(in the rows, 128 means zero)
Facts:
Θ(k110, k877); Θ(k112, k654); Θ(k128, k976); Θ(k153, k675); Θ(k166, k823); Θ(k180, k779); Θ(k221, k452)
Θ(k255, k707); Θ(k258, k315); Θ(k264, k471); Θ(k308, k221); Θ(k315, k795); Θ(k317, k388); Θ(k321, k264)
Θ(k334, k620); Θ(k340, k271); Θ(k379, k72); Θ(k388, k128); Θ(k393, k451); Θ(k403, k928); Θ(k422, k656)
Θ(k443, k379); Θ(k452, k55); Θ(k460, k920); Θ(k47, k180); Θ(k48, k519); Θ(k493, k334); Θ(k495, k47)
Θ(k496, k294); Θ(k519, k578); Θ(k55, k393); Θ(k563, k112); Θ(k573, k951); Θ(k578, k353); Θ(k640, k796)
Θ(k654, k959); Θ(k656, k479); Θ(k658, k93); Θ(k675, k7); Θ(k7, k150); Θ(k72, k940); Θ(k730, k166)
Θ(k739, k422); Θ(k743, k16); Θ(k774, k318); Θ(k779, k153); Θ(k781, k249); Θ(k795, k51); Θ(k796, k171)
Θ(k805, k774); Θ(k811, k129); Θ(k823, k640); Θ(k831, k390); Θ(k833, k110); Θ(k920, k965); Θ(k928, k926)
Θ(k93, k258); Θ(k951, k308); Θ(k965, k528); Θ(k988, k563); Θ(k994, k730); τ(k112, k318); τ(k120, k852)
τ(k129, k438); τ(k196, k709); τ(k216, k920); τ(k221, k494); τ(k246, k730); τ(k268, k709); τ(k308, k438)
τ(k321, k745); τ(k344, k301); τ(k35, k658); τ(k353, k438); τ(k355, k340); τ(k379, k743); τ(k388, k246)
τ(k389, k730); τ(k393, k658); τ(k418, k494); τ(k438, k389); τ(k471, k519); τ(k479, k852); τ(k48, k658)
τ(k491, k217); τ(k495, k709); τ(k496, k920); τ(k5, k796); τ(k505, k422); τ(k528, k781); τ(k580, k781)
τ(k616, k658); τ(k656, k403); τ(k658, k438); τ(k671, k852); τ(k675, k301); τ(k72, k422); τ(k774, k959)
τ(k776, k658); τ(k851, k254); τ(k871, k246); τ(k877, k852); τ(k903, k180); τ(k906, k268); τ(k928, k264)
τ(k989, k920); ω(k110, a); ω(k112, a); ω(k120, a); ω(k125, a); ω(k129, b); ω(k150, a)
ω(k153, b); ω(k16, a); ω(k166, b); ω(k171, b); ω(k188, a); ω(k196, a); ω(k216, a)
ω(k221, a); ω(k246, a); ω(k249, b); ω(k255, a); ω(k257, a); ω(k258, b); ω(k268, a)
ω(k294, a); ω(k308, a); ω(k315, a); ω(k317, a); ω(k320, a); ω(k321, a); ω(k340, a)
ω(k343, b); ω(k344, a); ω(k35, b); ω(k353, b); ω(k355, b); ω(k379, b); ω(k388, a)
ω(k389, a); ω(k390, a); ω(k393, a); ω(k415, b); ω(k418, a); ω(k438, b); ω(k443, a)
ω(k446, b); ω(k452, a); ω(k460, a); ω(k468, b); ω(k47, b); ω(k471, b); ω(k479, b)
ω(k48, b); ω(k491, a); ω(k492, b); ω(k493, a); ω(k495, a); ω(k496, b); ω(k5, b)
ω(k505, a); ω(k51, b); ω(k519, a); ω(k528, b); ω(k535, b); ω(k544, a); ω(k563, b)
ω(k578, a); ω(k580, a); ω(k6, b); ω(k616, b); ω(k620, a); ω(k631, a); ω(k634, a)
ω(k640, a); ω(k654, a); ω(k656, a); ω(k658, b); ω(k662, b); ω(k671, a); ω(k675, a)
ω(k676, a); ω(k7, a); ω(k72, b); ω(k735, a); ω(k739, a); ω(k745, a); ω(k773, b)
ω(k774, a); ω(k776, b); ω(k779, b); ω(k781, a); ω(k795, a); ω(k805, b); ω(k811, a)
ω(k815, b); ω(k831, a); ω(k838, a); ω(k851, b); ω(k864, a); ω(k871, b); ω(k877, a)
ω(k903, a); ω(k906, a); ω(k928, a); ω(k940, a); ω(k951, a); ω(k959, a); ω(k965, a)
ω(k976, b); ω(k988, b); ω(k989, b); ω(k994, b); ψ(k110, k974); ψ(k112, k93); ψ(k120, k813)
ψ(k125, k852); ψ(k129, k823); ψ(k150, k823); ψ(k153, k955); ψ(k16, k422); ψ(k166, k707); ψ(k171, k707)
ψ(k188, k30); ψ(k196, k955); ψ(k216, k955); ψ(k221, k823); ψ(k246, k743); ψ(k249, k920); ψ(k255, k451)
ψ(k257, k494); ψ(k258, k707); ψ(k268, k334); ψ(k294, k106); ψ(k308, k974); ψ(k315, k486); ψ(k317, k743)
ψ(k320, k403); ψ(k321, k920); ψ(k340, k796); ψ(k343, k920); ψ(k344, k18); ψ(k35, k920); ψ(k353, k55)
ψ(k355, k743); ψ(k379, k486); ψ(k388, k301); ψ(k389, k854); ψ(k390, k486); ψ(k393, k852); ψ(k415, k18)
ψ(k418, k318); ψ(k438, k730); ψ(k443, k854); ψ(k446, k217); ψ(k452, k271); ψ(k460, k128); ψ(k468, k854)
ψ(k47, k833); ψ(k471, k55); ψ(k479, k974); ψ(k48, k494); ψ(k491, k823); ψ(k492, k486); ψ(k493, k451)
ψ(k495, k974); ψ(k496, k422); ψ(k5, k264); ψ(k505, k813); ψ(k51, k264); ψ(k519, k823); ψ(k528, k93)
ψ(k535, k264); ψ(k544, k264); ψ(k563, k979); ψ(k578, k990); ψ(k580, k974); ψ(k6, k728); ψ(k616, k422)
ψ(k620, k18); ψ(k631, k823); ψ(k634, k833); ψ(k640, k494); ψ(k654, k813); ψ(k656, k852); ψ(k658, k852)
ψ(k662, k920); ψ(k671, k796); ψ(k675, k955); ψ(k676, k30); ψ(k7, k494); ψ(k72, k707); ψ(k735, k128)
ψ(k739, k920); ψ(k745, k403); ψ(k773, k796); ψ(k774, k743); ψ(k776, k451); ψ(k779, k30); ψ(k781, k709)
ψ(k795, k707); ψ(k805, k852); ψ(k811, k217); ψ(k815, k301); ψ(k831, k955); ψ(k838, k833); ψ(k851, k128)
ψ(k864, k494); ψ(k871, k728); ψ(k877, k301); ψ(k903, k707); ψ(k906, k974); ψ(k928, k264); ψ(k940, k55)
ψ(k951, k254); ψ(k959, k926); ψ(k965, k55); ψ(k976, k955); ψ(k988, k30); ψ(k989, k55); ψ(k994, k833)
μ(k110, f); μ(k112, c); μ(k120, d); μ(k129, j); μ(k150, e); μ(k153, m); μ(k16, e)
μ(k171, h); μ(k188, g); μ(k196, c); μ(k216, h); μ(k221, i); μ(k246, c); μ(k249, i)
μ(k257, k); μ(k258, i); μ(k268, l); μ(k294, o); μ(k308, i); μ(k315, o); μ(k317, i)
μ(k320, o); μ(k321, k); μ(k340, l); μ(k343, m); μ(k35, j); μ(k353, o); μ(k355, l)
μ(k379, k); μ(k388, l); μ(k389, c); μ(k390, l); μ(k393, i); μ(k415, d); μ(k418, o)
μ(k438, g); μ(k443, k); μ(k446, h); μ(k452, c); μ(k468, d); μ(k47, g); μ(k479, d)
μ(k48, e); μ(k492, n); μ(k495, g); μ(k5, o); μ(k505, k); μ(k51, c); μ(k528, f)
μ(k535, i); μ(k563, g); μ(k578, n); μ(k580, c); μ(k6, c); μ(k616, k); μ(k634, i)
μ(k654, c); μ(k656, d); μ(k658, n); μ(k662, e); μ(k671, m); μ(k675, j); μ(k676, l)
μ(k7, n); μ(k72, d); μ(k739, h); μ(k745, h); μ(k774, f); μ(k776, n); μ(k779, k)
μ(k781, i); μ(k805, l); μ(k811, e); μ(k815, h); μ(k831, l); μ(k838, c); μ(k851, e)
μ(k877, d); μ(k903, g); μ(k906, k); μ(k928, k); μ(k940, k); μ(k951, c); μ(k959, m)
μ(k965, j); μ(k976, o); μ(k988, i); μ(k989, n); μ(k994, o)

Known rows:
[ 95  84 120 129 101 145 142 142 127  98 149 106 146 124 140 138 115 132
 128 105 120 149 147 117 106 114 124 115 142 134 139  98 133 142  99 127
 125 146] -> k344
[ 94 105 126 154 142 118  98 128 124 130 138  86 106 129 150 146 112 132
 139  90 130 132 179 156  70 115 162 133 127 105 152 100 148  86 120 123
 166 136] -> k246
[ 77  74 120 118 114 130 146 116 115 108 180  88 142 124 171 132  90 140
 112  97 115 121 141 142 113  93  70 128 142 135 140 115 136 150 103 137
 142 163] -> k120
[182 177 121  90 129 114  97 113 142 125  74 111  80 144 121 187 127 171
 113 147 150 108 136 129 148 129 112 138 111 143  84 121 115 118 163  81
 103 101] -> k403
[ 99  98 129 149  99 141 147 126  87  94 143 107 151 109 109  94 134 126
 137 127 124 162  99 128 128 126 134 122 131 136 149 105 132  98 118 101
 120 157] -> k906
[179 157 120 105 150 112  85 152 177 152  65  84 130 146 131 154 125 149
 112 145 145 119 133 189 184 146 105 125  97 168  84 116 135 104 159 131
 118  83] -> k707
[187 176 120  98 139 110  84 135 163 140  70  99 105 143 127 170 127 157
 116 143 149 112 137 153 161 138 112 135 106 150  75 119 126 107 163 109
 113  89] -> k254
[112 121 128 153 111 157 124 157 108 124 117 114 129 120 133 110 133  79
 135 151 129 140 125 109 108 145 166 113 147 121 138 127 134  93 124 116
 102 128] -> k315
[190 173 119  92 141 116  93 135 167 149  68 102 102 139 128 169 127 159
 117 142 146 109 129 152 155 140 114 132 105 151  77 120 125 105 162 107
 116  88] -> k301
[194 174 119  93 136 110  98 136 171 147  70 103 105 140 128 171 127 159
 116 141 148 110 131 151 158 141 112 133 104 150  80 122 123 104 160 104
 115  84] -> k422
[178 183 117  91 140 113  82 130 152 136  75  94 110 145 131 168 123 157
 115 149 144 113 136 160 180 136 119 136 107 157  87 116 121 111 161 108
 103 102] -> k823
[132 115 118 136 109 138 126 139 117 126 143 109 120 111 138 129 120 108
 138 110 119 138 133 132  95 131 142 130 140 115 150 113 138  99 114 124
 129 137] -> k519
[189 173 118  96 141 113  93 128 167 146  69 101 101 142 125 171 127 155
 117 136 146 109 133 148 158 139 113 130 105 151  78 123 124 105 163 108
 114  88] -> k494
[125 122 140 142 154 122 134 126 131 154 146 176 155 130 105  93 145 104
 131 133 112 128 125 133 146 153 126 129 119 119 141 152 130 164 113 183
 144 124] -> k471
[177 168 121  99 139 115  97 132 155 134  66  97 106 145 129 165 126 158
 110 154 148 113 136 153 171 137 107 136 104 156  81 120 123 112 161 102
 109  94] -> k334
[126 114 121 136  98 152 158 157 117 119 146 121 121 107 130 118 130  85
 142 128 119 152  96 120 106 129 141 127 145 113 158 131 134 101 111 120
 114 138] -> k745
[100 111 123 143 120 142 112 133 114 127 129 106 148 106 150 106 116 106
 140 143 128 134 136 113 106 122 137 116 151 132 131 106 134  99 131 120
 132 132] -> k544

Rows:
No name comes twice in this set of rows, the named rows included.
[181 162 119  90 144 120 106 142 163 148  83  97  93 146 149 175 118 133
 102 163 143  95 127 154 169 132  82 134 113 146  83 145 124 124 154 121
 101  88] => k852
[130 154 146 142 131 144 155 102  85 137 138 216 105 131  95 107 159 107
 129 155 127 114 124  51 115 145 162 131 146  94 126 165 109 167 130 122
 102 139] => k994
[163 223 110 103 122 102  69  79  94  98  55  82  55 143 145 202 170 224
  92 203 170 109 119  40 127  79  88  99 109 145  99 138 127 120 144  89
  95 132] => k573
[176 141 130 108 135 119 114 135 174 151  58 111 106 138 117 166 130 160
 113 156 150 114 119 139 140 144  93 131 107 148  58 129 124 110 159 102
 119  66] => k920
[115 113 136 113 144 104 149  84 131 139 179 177 154 129 116 115 128 169
 126  80 116 116 137 110 127 114  90 129 124 126 135 137 119 196 115 167
 169 150] => k72
[122  57 131 130 114 185 103 220 202 145 132 129 202 142 122 100  79  39
 151  61 112 149 195 197 144 193 213 127 151 150  98  70 139 125 128 146
 110  93] => k150
[141  92 153 124 139 146 207 134 146 152 185 228 159 115  77  77 109  66
 149  94 100 124 106 186 165 179 144 181 135  96 137 151  99 177 136 131
 133 121] => k779
[ 96  94 132 145  94 144 178 124  83  94 153 128 113 109 124 117 128 116
 129 141 125 142  87 107  99 111 116 131 143 109 150 133 120 116 114  83
 116 149] => k321
[174 212 110 111 137  94  60 111 133 123  48  61  92 148 152 184 167 202
  96 202 160 121 113  88 152  95  89  85  97 161 102 140 144 103 140 137
 104 105] => k55
[188 169 119  99 130 110  72 123 152 133  58 100 118 142 103 155 137 181
 121 129 150 124 143 148 157 151 120 131  97 164  71  96 125  94 168  98
 117  91] => k709
[105  86 117 136 103 162  92 188 160 113 116 106 165 140 141 140 123  90
 132 109 118 170 178 114 113 134 160 108 139 138 133  81 151 141  87 158
 112 107] => k16
[131 113 138 141 171 110 101 110 141 171 143 158 148 135 116 103 137 127
 127  94 113 111 172 148 118 160 123 131 113 120 125 135 141 148 118 196
 173 109] => k51
[ 97 140 110 152 121 108  73  99  82 116 115  55 100 123 167 148 156 180
 115 137 136 129 159  70  54  93 105  86 126 126 147 117 161  84  97 149
 152 149] => k452
[190 130 132  85 142 132 119 147 187 153  92 137 119 142 100 155  88 118
 129  96 136 109 154 221 177 183 135 178 113 142  66 100 106 114 179  77
 114  73] => k180
[116 141 144 135 134 132 138  89  88 128 150 199 125 129  96 106 147 133
 124 144 124 111 132  72 125 131 132 127 138 111 133 146 107 177 127 132
 124 148] => k496

Now the same nodes, written a new way:
Known rows:
[130 129 119 112 136 157  80 127 118 104 136 126 151 117] -> k418
[ 92 144 151 158 130 101  83  68 114 162 126  96  92 136] -> k976
[111 110 152 163 100 117  89  89  81 163 150  84 111 132] -> k258
[102 118 123 131 103  93 126 123 119 127 110 139 131 155] -> k707
[130  93 116 139  99 105 118 131 100 127 123 138 140 150] -> k18
[104 107 158 167  89 117  96 108  81 165 148  78 118 130] -> k415
[ 95 101 185 164  79 116  83 114  65 148 138 104 102 116] -> k616
[130  92 118 141  99 103 119 132 100 128 123 137 139 149] -> k486
[ 96 121 137 100  84 158 125 148  91  98 166 109 175 127] -> k388
[131 129 116 107 141 151  73 129 121 112 138 122 157 130] -> k320
[158  76 111 140 101 115 111 129  78 127 142 137 142 150] -> k403
[106  92 163 184  69 124  90 150  83 167 132  61 133 112] -> k662
[118 136 142  95 105 153 114 148  94  97 157 118 147 128] -> k906
[141 141 142 101 125 147  91 166 107 108 140 117 136 138] -> k965
[139  86 149 172  99 128  81 100  61 164 164  83 119 129] -> k988
[ 70  80 150 173  87 126  68  61  86 151 150 102 147 108] -> k776
[ 97 114 109 109 118 163  91 107 114 100 152 116 184 112] -> k389

Rows:
No name comes twice in this set of rows, the named rows included.
[106 144 122 107 137 143  78 132 144 112 119 121 154 129] => k294
[ 96 123 139  95  86 153 116 151  95 110 166 105 179 143] => k676
[127  97 151 189  99 124  64 140  97 171 115  71 120 106] => k343
[139  91 153 171  97 129  92  98  61 154 156  85 108 111] => k496
[118 109 157 162 105 116  90  97  77 164 152  85 104 133] => k166
[113 109 157 173  97 118  96 102  79 153 140  85 105 112] => k871
[ 87 128 161 170  95 107  96 106 104 154 120  84 103 116] => k471
[ 92 150 129 108 105 147 129 147 124  93 134 107 155 111] => k877
[110 110 154 169  97 117  85 102  85 166 142  81 116 127] => k535
[123 103 134  97  86 164 111 149  73 110 184 104 182 142] => k340
[100 107 168 168  78 118 106 114  72 155 147  82 108 121] => k851

